Below is a small trained network, with its code and all its weights. Each question gives an input and a class and asks what happens when units are switched off, that is, made to give their printed mean instead of their output.

import numpy as np


def w(rows, s, z=0):
    codes = np.array(rows[::2]) - 128.0
    scale = np.full(codes.shape[1], s)
    scale[-1] = z or s
    return codes * scale


def f(y):
    return y / 2 * (1 + np.tanh(0.7978845608 * (y + 0.044715 * y**3)))


def log_softmax(a):
    a = a - a.max(-1, keepdims=True)
    return a - np.log(np.exp(a).sum(-1, keepdims=True))


def net(x, mask):
    res = np.array(x, float).reshape(1, 5) / 4 @ E
    y = f(res @ A[0][:, :-1].T + A[0][:, -1])
    res = res + np.where(mask, y, B[0][:, -1]) @ B[0][:, :-1]
    return log_softmax(res[-1] @ U[:, :-1].T + U[:, -1])


A, B = {}, {}
E = w([
[54,116,66,113,116,189],'x0',
[95,34,159,198,96,111],'x1',
[87,96,138,93,251,95],'x2',
[126,126,126,122,124,125],'x3',
[128,126,128,125,126,126],'x4',
],0.02)
A[0] = w([
[252,141,229,109,164,60,128],'n1',
[57,50,180,189,110,126,7],'n2',
[201,156,194,140,165,62,51],'n3',
[140,141,188,137,109,147,106],'n4',
[153,165,123,124,77,164,151],'n5',
[88,169,88,112,152,148,87],'n6',
[113,86,133,114,209,96,176],'n7',
[20,130,78,139,97,173,52],'n8',
[186,129,165,127,147,104,196],'n9',
[98,166,140,152,134,104,100],'n10',
[138,134,129,147,137,151,98],'n11',
[179,80,220,184,81,94,145],'n12',
[146,145,165,128,105,78,165],'n13',
[122,94,82,134,107,155,50],'n14',
[158,235,162,76,135,169,181],'n15',
[106,149,140,119,125,113,91],'n16',
[123,161,138,146,97,150,185],'n17',
[101,177,128,65,198,123,95],'n18',
[171,206,108,88,136,127,88],'n19',
[97,122,146,110,171,117,162],'n20',
[47,129,188,119,214,65,22],'n21',
[169,124,200,195,51,85,150],'n22',
[143,132,104,99,142,154,64],'n23',
[130,145,159,117,108,154,125],'n24',
[42,125,111,114,100,177,46],'n25',
[33,113,145,82,159,167,75],'n26',
[140,165,99,163,87,129,187],'n27',
[60,27,174,188,107,118,103],'n28',
[114,132,122,110,143,139,122],'n29',
[135,189,104,166,63,163,74],'n30',
[196,146,106,99,138,150,64],'n31',
[123,145,103,90,138,173,110],'n32',
[96,136,58,73,179,148,133],'n33',
[180,160,80,144,23,192,118],'n34',
[176,102,171,188,80,109,134],'n35',
],0.014,0.015)
B[0] = w([
[125,214,90,81,169,72,251],'n1',
[50,225,192,25,62,122,199],'n2',
[50,224,160,32,96,163,196],'n3',
[127,95,142,158,92,132,148],'n4',
[156,153,98,118,139,86,202],'n5',
[79,90,171,170,64,164,169],'n6',
[104,185,166,76,91,150,232],'n7',
[156,169,81,122,144,75,199],'n8',
[179,105,82,175,163,105,201],'n9',
[153,133,130,123,121,139,124],'n10',
[130,137,129,133,102,122,123],'n11',
[127,43,121,162,139,170,230],'n12',
[149,98,113,185,151,145,179],'n13',
[191,99,97,164,185,84,146],'n14',
[128,172,114,101,125,77,246],'n15',
[126,130,114,127,113,137,124],'n16',
[129,107,141,151,142,117,185],'n17',
[76,85,157,143,103,174,205],'n18',
[199,116,70,149,201,85,200],'n19',
[146,155,160,136,116,151,189],'n20',
[242,123,3,159,227,19,206],'n21',
[101,52,125,185,139,185,234],'n22',
[103,124,123,135,130,156,141],'n23',
[146,136,91,125,158,116,145],'n24',
[185,143,72,149,194,49,176],'n25',
[87,103,181,132,94,172,184],'n26',
[163,128,111,168,161,110,201],'n27',
[199,164,37,91,195,42,240],'n28',
[103,102,166,119,78,124,145],'n29',
[81,209,182,62,76,136,200],'n30',
[187,83,70,148,169,93,159],'n31',
[99,112,198,101,85,165,170],'n32',
[76,99,185,112,64,190,211],'n33',
[130,199,113,76,161,93,255],'n34',
[102,59,137,177,124,171,206],'n35',
],0.014,0.023)
U = w([
[193,108,95,175,161,66,162],'0',
[55,204,165,62,104,113,255],'1',
[58,4,196,198,93,229,51],'2',
],0.016,0.0051)

Each question gives the input, the list of numbers given to net, and the class t.
The units are the neurons (one row each of A and B). Each row of codes is followed by its name. A weight is (code - 128) times the scale printed after its matrix; where a second scale follows, it is the last column's (A, B and U).
mask holds one flag per neuron, in row order. A switched-off neuron (its flag False) gives its mean, the last column of its row in B, instead of its output. The means were averaged over made-up inputs and are rounded, as every weight is.
A unit's drop is (log p(t) with every unit on - log p(t) with that unit switched off) / (log p(t) with every unit on - log p(t) with every unit switched off).
unit that matters most: the unit with the biggest drop
top k neurons: the k neurons with the biggest drops, biggest first
drop when u is switched off: that unit's drop, to one decimal
input [4,3,0,-2,1], class 0: top 2 neurons -> n3, n30
input [1,7,1,8,-5], class 1: top 3 neurons -> n2, n21, n28
input [-7,5,-7,5,4], class 2: unit that matters most -> n22
input [7,5,0,3,4], class 0: top 3 neurons -> n25, n28, n3
input [-2,-8,-2,-2,8], class 0: top 4 neurons -> n19, n31, n2, n7
input [8,1,-5,2,-2], class 0: top 3 neurons -> n25, n2, n14
input [3,0,7,-4,-6], class 2: top 2 neurons -> n1, n34
input [-5,-5,8,-2,-5], class 1: top 2 neurons -> n3, n7
input [8,3,-3,-5,5], class 0: top 2 neurons -> n25, n14
input [2,1,-6,4,0], class 0: top 4 neurons -> n2, n3, n7, n27
input [4,7,1,-7,7], class 1: top 4 neurons -> n2, n21, n19, n9
input [-8,-4,6,4,-4], class 1: top 2 neurons -> n3, n7
input [8,5,-1,0,8], class 0: top 2 neurons -> n25, n28
input [2,6,2,6,-2], class 1: unit that matters most -> n2
input [8,4,-3,-4,4], class 0: drop when n14 is switched off -> 0.5
input [-4,-1,4,7,0], class 1: drop when n3 is switched off -> 1.9
input [-2,5,-1,8,-7], class 2: drop when n21 is switched off -> 0.1
